Below are the code and all the weights of a small trained network. Each question names an input and a class and asks about switching units off, where a switched-off unit gives its printed mean instead of its output.

import numpy as np


def w(rows, s, z=0):
    codes = np.array(rows[::2]) - 128.0
    scale = np.full(codes.shape[1], s)
    scale[-1] = z or s
    return codes * scale


def norm(h):
    return h / np.sqrt((h * h).mean(-1, keepdims=True) + 1e-5)


def f(y):
    return np.maximum(y, 0)


def log_softmax(a):
    a = a - a.max(-1, keepdims=True)
    return a - np.log(np.exp(a).sum(-1, keepdims=True))


def net(x, mask):
    res = np.array(x, float).reshape(1, 7) / 4 @ E
    u = 0
    for l in range(4):
        y = f(norm(res) @ A[l][:, :-1].T + A[l][:, -1])
        res = res + np.where(mask[u : u + 7], y, B[l][:, -1]) @ B[l][:, :-1]
        u += 7
    return log_softmax(norm(res)[-1] @ U[:, :-1].T + U[:, -1])


A, B = {}, {}
E = w([
[72,11,192,74],'x0',
[128,127,129,131],'x1',
[141,234,239,126],'x2',
[1,170,104,36],'x3',
[129,128,128,127],'x4',
[127,127,128,130],'x5',
[128,127,128,130],'x6',
],0.0069)
A[0] = w([
[6,189,74,35,158],'L0N1',
[140,121,144,124,49],'L0N2',
[117,127,136,131,67],'L0N3',
[121,164,193,135,137],'L0N4',
[140,66,2,132,44],'L0N5',
[64,176,75,80,82],'L0N6',
[146,145,67,58,3],'L0N7',
],0.0095,0.0048)
B[0] = w([
[13,188,155,205,255],'L0N1',
[102,117,139,82,128],'L0N2',
[187,160,77,139,128],'L0N3',
[152,177,225,105,178],'L0N4',
[163,194,153,72,199],'L0N5',
[176,110,98,254,181],'L0N6',
[134,148,76,104,136],'L0N7',
],0.007,0.0067)
A[1] = w([
[109,57,2,168,99],'L1N1',
[150,115,116,69,81],'L1N2',
[163,105,79,81,71],'L1N3',
[117,132,10,160,51],'L1N4',
[178,62,191,53,50],'L1N5',
[122,143,211,81,112],'L1N6',
[175,19,101,52,2],'L1N7',
],0.0079,0.0054)
B[1] = w([
[115,160,228,86,253],'L1N1',
[168,1,147,102,141],'L1N2',
[219,124,174,188,162],'L1N3',
[98,190,36,68,193],'L1N4',
[149,105,159,207,219],'L1N5',
[222,102,133,112,240],'L1N6',
[112,94,123,200,211],'L1N7',
],0.0089,0.0023)
A[2] = w([
[254,183,114,23,81],'L2N1',
[13,131,136,57,78],'L2N2',
[11,162,144,91,205],'L2N3',
[76,47,7,239,141],'L2N4',
[125,92,166,127,155],'L2N5',
[199,151,214,193,134],'L2N6',
[124,32,93,142,3],'L2N7',
],0.0091,0.0044)
B[2] = w([
[192,122,106,207,193],'L2N1',
[96,64,184,116,179],'L2N2',
[94,119,138,54,228],'L2N3',
[105,47,45,33,188],'L2N4',
[82,115,99,67,170],'L2N5',
[1,132,109,163,255],'L2N6',
[16,96,24,177,145],'L2N7',
],0.0086,0.0073)
A[3] = w([
[78,53,200,101,233],'L3N1',
[79,176,112,59,202],'L3N2',
[101,74,9,44,67],'L3N3',
[157,171,197,139,209],'L3N4',
[160,46,16,145,23],'L3N5',
[30,150,166,105,253],'L3N6',
[90,171,80,202,73],'L3N7',
],0.013,0.0019)
B[3] = w([
[121,67,124,169,239],'L3N1',
[160,137,146,56,193],'L3N2',
[49,160,9,153,198],'L3N3',
[68,79,74,135,173],'L3N4',
[241,155,100,113,191],'L3N5',
[227,137,152,119,254],'L3N6',
[132,160,142,106,202],'L3N7',
],0.013,0.0099)
U = w([
[238,183,80,135,199],'0',
[145,75,33,156,189],'1',
[107,206,51,27,58],'2',
[63,58,102,35,31],'3',
[122,223,143,238,46],'4',
[128,67,174,193,251],'5',
[151,254,192,75,58],'6',
[124,94,224,50,128],'7',
],0.027,0.003)

Each question gives the input, the list of numbers given to net, and the class t.
The units are the neurons (one row each of A and B). Each row of codes is followed by its name. A weight is (code - 128) times the scale printed after its matrix; where a second scale follows, it is the last column's (A, B and U).
mask holds one flag per neuron, layer by layer. A switched-off neuron (its flag False) gives its mean, the last column of its row in B, instead of its output. The means were averaged over made-up inputs and are rounded, as every weight is.
A unit's drop is (log p(t) with every unit on - log p(t) with that unit switched off) / (log p(t) with every unit on - log p(t) with every unit switched off).
The circuit of an input: a set's keep is (log p(t) with only the set's units on - log p(t) with every unit switched off) / (log p(t) with every unit on - log p(t) with every unit switched off). Starting from the 12 units with the biggest drops (on a tie, the unit counted first), units are removed one at a time, each time the one whose removal leaves the highest keep (on an exact tie, the one counted first), for as long as the keep stays at least 0.8.
circuit, biggest first: the units of the circuit, biggest drop first
most important unit: the unit with the biggest drop
k most important neurons: the k neurons with the biggest drops, biggest first
k most important neurons of layer l: the k neurons of layer l with the biggest drops, biggest first
drop when u is switched off: that unit's drop, to one decimal
input [8,0,-5,0,2,3,-8], class 1: circuit, biggest first : L3N3; L2N6
input [-1,2,5,0,-4,4,0], class 4: 4 most important neurons : L1N6; L0N1; L2N1; L3N1
input [8,-2,-4,-2,-8,-7,-6], class 1: most important unit : L0N1
input [-8,8,4,1,-8,-6,0], class 6: circuit, biggest first : L3N1; L3N3
input [-1,-8,-2,-3,-7,-5,6], class 0: circuit, biggest first : L0N1; L3N5
input [-1,8,1,-2,-8,0,-7], class 4: 2 most important neurons : L0N1; L2N1
input [1,-5,6,7,-4,-2,-4], class 7: circuit, biggest first : L2N2; L3N3
input [8,2,0,-6,1,-6,-1], class 1: 4 most important neurons : L0N4; L1N1; L0N5; L0N1
input [0,-7,-4,2,-1,-6,2], class 2: 2 most important neurons : L0N5; L3N3
input [2,-6,2,0,-1,-5,-1], class 5: 2 most important neurons : L1N6; L0N1
input [1,2,5,-4,-8,-5,3], class 5: 2 most important neurons : L3N3; L3N4
input [-1,5,1,-2,3,-2,1], class 4: 2 most important neurons : L0N1; L2N1
input [-1,-5,2,-7,3,-3,7], class 4: 2 most important neurons : L2N6; L3N1
input [0,8,7,-8,2,4,1], class 4: circuit, biggest first : L2N6
input [5,0,0,-1,2,-1,7], class 1: 2 most important neurons : L0N1; L0N4
input [0,7,4,-6,7,1,1], class 4: 3 most important neurons of layer 2 : L2N6; L2N3; L2N2
input [-1,-3,7,-2,-5,-1,3], class 4: 2 most important neurons of layer 3 : L3N1; L3N4
input [-4,0,4,-1,3,5,-8], class 4: 2 most important neurons : L0N1; L2N1
input [-2,1,1,4,-4,-6,-8], class 6: drop when L0N1 is switched off : 0.9
input [7,5,2,1,6,-8,-5], class 7: most important unit : L2N4
input [2,3,6,-4,2,3,-1], class 5: drop when L3N4 is switched off : 0.1
input [-5,-3,3,8,-2,-7,-6], class 6: drop when L1N6 is switched off : 0.0
input [0,-8,8,-2,2,2,-7], class 4: 3 most important neurons of layer 3 : L3N1; L3N4; L3N2
